Here is a tiny trained network, its code and every weight. The questions are about switching its units off for an input and a class, where a switched-off unit gives its printed mean instead of its output.

import numpy as np


def w(rows, s, z=0):
    codes = np.array(rows[::2]) - 128.0
    scale = np.full(codes.shape[1], s)
    scale[-1] = z or s
    return codes * scale


def f(y):
    return y / 2 * (1 + np.tanh(0.7978845608 * (y + 0.044715 * y**3)))


def log_softmax(a):
    a = a - a.max(-1, keepdims=True)
    return a - np.log(np.exp(a).sum(-1, keepdims=True))


def net(x, mask):
    res = np.array(x, float).reshape(1, 5) / 4 @ E
    y = f(res @ A[0][:, :-1].T + A[0][:, -1])
    res = res + np.where(mask, y, B[0][:, -1]) @ B[0][:, :-1]
    return log_softmax(res[-1] @ U[:, :-1].T + U[:, -1])


A, B = {}, {}
E = w([
[130,126,121,132,143,122],'x0',
[167,93,8,45,114,114],'x1',
[46,67,99,127,182,218],'x2',
[224,138,164,140,147,221],'x3',
[151,54,254,57,170,76],'x4',
],0.0067)
A[0] = w([
[83,41,130,143,107,190,5],'N0',
[107,197,84,162,119,160,75],'N1',
[35,158,111,129,85,77,79],'N2',
[19,105,115,90,180,170,48],'N3',
[78,152,217,167,63,158,174],'N4',
[145,161,198,201,164,147,121],'N5',
[121,63,171,97,152,97,69],'N6',
[85,99,129,108,172,169,17],'N7',
[95,69,116,131,187,191,79],'N8',
[90,157,97,153,55,188,102],'N9',
[173,74,222,110,139,42,141],'N10',
[139,67,168,92,159,75,93],'N11',
[93,60,103,131,192,169,60],'N12',
[191,132,134,167,70,66,89],'N13',
[210,75,55,98,130,131,212],'N14',
[170,216,160,107,62,44,107],'N15',
[209,163,184,189,162,221,224],'N16',
[69,188,197,184,171,137,83],'N17',
[128,80,168,91,145,106,79],'N18',
[113,127,182,254,114,101,116],'N19',
[74,57,120,149,155,181,58],'N20',
[60,200,17,184,80,97,186],'N21',
[140,83,183,66,115,102,144],'N22',
[144,167,108,160,128,109,49],'N23',
[245,99,109,121,114,223,188],'N24',
[29,105,108,143,91,64,59],'N25',
[105,118,87,77,128,54,113],'N26',
[53,102,105,200,127,28,92],'N27',
[118,202,69,182,161,147,55],'N28',
[191,175,134,143,115,235,232],'N29',
[42,119,106,122,147,183,99],'N30',
[136,206,85,194,60,147,83],'N31',
[147,211,185,156,75,60,116],'N32',
[111,127,170,52,175,122,55],'N33',
[236,215,103,92,131,27,86],'N34',
[77,129,99,185,73,109,162],'N35',
[199,67,50,73,85,115,200],'N36',
[165,40,93,53,77,108,209],'N37',
[23,124,133,77,66,68,144],'N38',
[124,46,166,112,161,107,67],'N39',
[196,173,138,150,108,47,25],'N40',
],0.0076,0.0027)
B[0] = w([
[133,69,88,185,62,196,149],'N0',
[172,77,56,134,204,85,161],'N1',
[147,150,217,135,109,83,172],'N2',
[111,105,129,179,41,158,187],'N3',
[31,195,85,80,183,132,197],'N4',
[74,162,149,93,133,129,189],'N5',
[190,81,61,143,187,78,163],'N6',
[150,42,53,199,80,190,142],'N7',
[142,62,144,213,57,187,178],'N8',
[160,94,90,176,197,105,167],'N9',
[128,123,79,170,192,99,226],'N10',
[136,127,78,137,195,107,174],'N11',
[105,86,101,195,78,163,170],'N12',
[108,71,67,157,49,203,155],'N13',
[2,168,167,99,153,141,212],'N14',
[115,58,119,231,69,212,190],'N15',
[114,147,194,180,125,74,237],'N16',
[57,186,30,34,190,185,187],'N17',
[131,94,55,150,180,83,156],'N18',
[47,164,78,94,142,190,185],'N19',
[132,72,75,178,36,177,171],'N20',
[123,102,127,139,207,61,255],'N21',
[144,81,101,161,205,88,184],'N22',
[149,88,83,165,148,155,123],'N23',
[111,156,250,135,111,34,215],'N24',
[141,165,228,124,56,108,177],'N25',
[78,149,186,111,124,115,174],'N26',
[118,162,217,133,61,74,181],'N27',
[186,107,60,137,214,111,162],'N28',
[126,120,238,177,145,46,211],'N29',
[147,81,121,184,107,131,182],'N30',
[165,100,79,137,223,92,179],'N31',
[73,77,81,172,113,180,185],'N32',
[173,106,60,184,179,119,150],'N33',
[69,68,58,222,61,192,200],'N34',
[145,103,154,122,159,76,174],'N35',
[7,174,121,84,168,170,226],'N36',
[59,149,128,135,177,121,215],'N37',
[172,125,244,139,90,69,197],'N38',
[182,98,70,150,188,110,163],'N39',
[142,48,55,216,33,218,157],'N40',
],0.0064,0.0056)
U = w([
[123,57,76,209,32,214,85],'0',
[105,124,124,151,135,104,254],'1',
[197,95,60,161,212,69,25],'2',
[1,181,95,84,145,165,57],'3',
[150,130,227,168,73,50,78],'4',
[197,183,112,39,81,149,155],'5',
],0.0083,0.0069)

Each question gives the input, the list of numbers given to net, and the class t.
The units are the neurons (one row each of A and B). Each row of codes is followed by its name. A weight is (code - 128) times the scale printed after its matrix; where a second scale follows, it is the last column's (A, B and U).
mask holds one flag per neuron, in row order. A switched-off neuron (its flag False) gives its mean, the last column of its row in B, instead of its output. The means were averaged over made-up inputs and are rounded, as every weight is.
A unit's drop is (log p(t) with every unit on - log p(t) with that unit switched off) / (log p(t) with every unit on - log p(t) with every unit switched off).
The circuit of an input: a set's keep is (log p(t) with only the set's units on - log p(t) with every unit switched off) / (log p(t) with every unit on - log p(t) with every unit switched off). Starting from the 12 units with the biggest drops (on a tie, the unit counted first), units are removed one at a time, each time the one whose removal leaves the highest keep (on an exact tie, the one counted first), for as long as the keep stays at least 0.8.
circuit, biggest first: the units of the circuit, biggest drop first
most important unit: the unit with the biggest drop
k most important neurons: the k neurons with the biggest drops, biggest first
drop of u: that unit's drop, to one decimal
input [6,6,-2,-7,3], class 4: circuit, biggest first	(N38)
input [1,-6,-3,3,-5], class 3: circuit, biggest first	(N19, N4)
input [2,-4,1,-5,1], class 4: 3 most important neurons	(N36, N38, N27)
input [3,5,1,-1,-1], class 3: 2 most important neurons	(N36, N14)
input [-7,4,-6,0,8], class 2: circuit, biggest first	(N10, N22)
input [-6,7,-6,-1,-2], class 3: 3 most important neurons	(N36, N14, N37)
input [4,-6,4,1,5], class 3: 2 most important neurons	(N17, N4)
input [-1,8,-6,3,-1], class 3: circuit, biggest first	(N36, N14)
input [-6,-8,-1,-6,0], class 3: circuit, biggest first	(N17, N4)
input [-4,2,-2,6,-1], class 4: 2 most important neurons	(N24, N29)
input [3,-8,6,-1,8], class 2: 2 most important neurons	(N6, N39)
input [-2,5,-1,-1,-3], class 3: circuit, biggest first	(N36, N14)
input [-7,7,-7,1,-3], class 0: 4 most important neurons	(N34, N15, N40, N13)
input [0,-8,-7,-3,-2], class 3: 4 most important neurons	(N4, N17, N19, N5)
input [3,4,-7,-1,6], class 0: most important neuron	(N34)
input [-2,6,1,3,-4], class 3: 3 most important neurons	(N36, N14, N38)
input [-1,6,-4,4,-5], class 3: 2 most important neurons	(N36, N14)
input [5,-7,-6,1,-8], class 2: drop of N34	0.0
input [-1,-7,-1,-7,3], class 3: drop of N8	0.1
input [3,1,-1,-5,-6], class 2: most important unit	N21
input [-7,-2,8,8,6], class 0: drop of N20	0.3
